Below is a small trained network, with its code and all its weights. Each question gives an input and a target symbol and asks what happens when units are switched off, that is, made to give their printed mean instead of their output.

import numpy as np


def w(rows, s, z=0):
    codes = np.array(rows[::2]) - 128.0
    scale = np.full(codes.shape[1], s)
    scale[-1] = z or s
    return codes * scale


def norm(h):
    return h / np.sqrt((h * h).mean(-1, keepdims=True) + 1e-5)


def f(y):
    return np.maximum(y, 0)


def softmax(a):
    e = np.exp(a - a.max(-1, keepdims=True))
    return e / e.sum(-1, keepdims=True)


def log_softmax(a):
    a = a - a.max(-1, keepdims=True)
    return a - np.log(np.exp(a).sum(-1, keepdims=True))


def net(x, mask):
    ids = ['ΔΛΞΠΨΩαγεζηθμστφ'.index(c) for c in x.split()]
    T = len(ids)
    res = E[ids] + P[:T]
    r = norm(res)
    for j in range(3):
        rows = slice(2 * j, 2 * j + 2)
        q, k, v = (r @ M[0][rows].T for M in (Q, K, V))
        z = softmax(np.where(np.tri(T) > 0, q @ k.T / 2**0.5, -1e9)) @ v
        o = O[0][rows]
        res = res + np.where(mask[j], z, o[:, -1]) @ o[:, :-1]
    y = f(norm(res) @ A[0][:, :-1].T + A[0][:, -1])
    res = res + np.where(mask[3:15], y, B[0][:, -1]) @ B[0][:, :-1]
    return log_softmax(norm(res)[-1] @ U[:, :-1].T + U[:, -1])


Q, K, V, O, A, B = {}, {}, {}, {}, {}, {}
E = w([
[189,202,123],'Δ',
[49,150,49],'Λ',
[122,159,78],'Ξ',
[128,116,93],'Π',
[208,190,152],'Ψ',
[131,161,134],'Ω',
[34,157,120],'α',
[150,141,149],'γ',
[4,211,174],'ε',
[166,192,154],'ζ',
[112,105,72],'η',
[89,98,105],'θ',
[103,67,67],'μ',
[139,103,88],'σ',
[152,70,49],'τ',
[96,125,109],'φ',
],0.017)
P = w([
[182,57,132],'0',
[45,134,48],'1',
[169,84,184],'2',
[110,236,100],'3',
[152,95,210],'4',
[25,165,20],'5',
[147,95,216],'6',
[99,253,79],'7',
[144,96,215],'8',
],0.0064)
Q[0] = w([
[118,198,183],'head 0',
[155,144,87],'head 0',
[158,90,145],'head 1',
[91,66,156],'head 1',
[252,130,130],'head 2',
[79,159,75],'head 2',
],0.013)
K[0] = w([
[152,74,126],'head 0',
[196,203,6],'head 0',
[113,79,104],'head 1',
[139,85,147],'head 1',
[185,187,112],'head 2',
[120,19,47],'head 2',
],0.011)
V[0] = w([
[69,89,168],'head 0',
[42,163,142],'head 0',
[98,51,178],'head 1',
[73,204,81],'head 1',
[205,208,131],'head 2',
[129,253,232],'head 2',
],0.0058)
O[0] = w([
[253,147,109,119],'head 0',
[146,93,185,130],'head 0',
[49,188,158,114],'head 1',
[28,101,62,154],'head 1',
[28,84,76,85],'head 2',
[82,150,178,2],'head 2',
],0.0064,0.0046)
A[0] = w([
[81,126,109,158],'neuron 0',
[66,96,137,152],'neuron 1',
[169,116,126,161],'neuron 2',
[48,77,151,253],'neuron 3',
[58,97,68,110],'neuron 4',
[96,241,62,183],'neuron 5',
[185,228,105,191],'neuron 6',
[193,207,43,208],'neuron 7',
[61,196,103,144],'neuron 8',
[81,1,4,111],'neuron 9',
[165,234,78,71],'neuron 10',
[161,118,78,133],'neuron 11',
],0.0091,0.004)
B[0] = w([
[149,140,159,161],'neuron 0',
[144,217,172,155],'neuron 1',
[195,185,89,157],'neuron 2',
[171,132,209,186],'neuron 3',
[129,128,144,181],'neuron 4',
[90,2,109,219],'neuron 5',
[62,198,96,195],'neuron 6',
[96,97,131,233],'neuron 7',
[208,4,165,181],'neuron 8',
[78,172,158,255],'neuron 9',
[72,69,201,171],'neuron 10',
[104,139,225,177],'neuron 11',
],0.0068,0.0085)
U = w([
[163,118,188,13],'Δ',
[191,201,134,204],'Λ',
[193,71,188,28],'Ξ',
[149,177,41,129],'Π',
[186,32,83,81],'Ψ',
[151,106,63,60],'Ω',
[197,96,148,165],'α',
[68,251,173,114],'γ',
[115,159,103,99],'ε',
[112,118,105,3],'ζ',
[164,109,60,194],'η',
[88,143,127,32],'θ',
[44,137,100,202],'μ',
[74,108,101,184],'σ',
[90,146,14,132],'τ',
[89,101,120,192],'φ',
],0.015,0.0044)

Each question gives the input, a string of symbols that net reads in full, and the target symbol t.
The units are the heads (2 rows each of Q, K, V and O) and the neurons (one row each of A and B). Each row of codes is followed by its name. A weight is (code - 128) times the scale printed after its matrix; where a second scale follows, it is the last column's (O, A, B and U).
mask holds one flag per unit, heads first, then neurons. A switched-off unit (its flag False) gives its mean, the last column of its rows in O or B, instead of its output. The means were averaged over made-up inputs and are rounded, as every weight is.
A unit's drop is (log p(t) with every unit on - log p(t) with that unit switched off) / (log p(t) with every unit on - log p(t) with every unit switched off).
The circuit of an input: a set's keep is (log p(t) with only the set's units on - log p(t) with every unit switched off) / (log p(t) with every unit on - log p(t) with every unit switched off). Starting from the 12 units with the biggest drops (on a tie, the unit counted first), units are removed one at a time, each time the one whose removal leaves the highest keep (on an exact tie, the one counted first), for as long as the keep stays at least 0.8.
units of the circuit, in order: the units of the circuit, biggest drop first
most important unit: the unit with the biggest drop
k most important neurons: the k neurons with the biggest drops, biggest first
which heads matter: for each layer, one digit per head in row order, 1 if its drop is at least 0.15 and else 0, layers parted by /
drop when u is switched off: that unit's drop, to one decimal
input ε μ θ φ Ω Ψ σ, target γ: units of the circuit, in order -> head 2; neuron 5; neuron 1
input μ μ μ Ψ, target μ: which heads matter -> 001
input γ η Ψ, target γ: units of the circuit, in order -> head 2; neuron 6
input σ Ψ μ, target γ: units of the circuit, in order -> neuron 9; neuron 5; neuron 8; head 1
input φ Ψ τ, target γ: most important unit -> head 2
input τ μ Ψ μ Π, target γ: which heads matter -> 000
input μ Ξ θ α ε μ μ, target Ξ: which heads matter -> 101
input Π ε α μ θ μ σ α Π, target Λ: 2 most important neurons -> neuron 5; neuron 8
input Λ Ψ η θ θ Π φ, target Λ: 2 most important neurons -> neuron 5; neuron 9
input α ε μ, target Ξ: 2 most important neurons -> neuron 5; neuron 6
input γ φ η η Ψ, target γ: drop when head 2 is switched off -> 0.4
input Ψ μ σ Ψ γ μ φ, target Λ: drop when neuron 5 is switched off -> 0.5
input ζ Ω θ Π Ψ σ η, target γ: drop when neuron 5 is switched off -> 0.3
input Ω θ Π Ω α, target Ξ: drop when head 0 is switched off -> 0.0
input μ μ α α τ μ μ Ψ, target μ: most important unit -> neuron 6
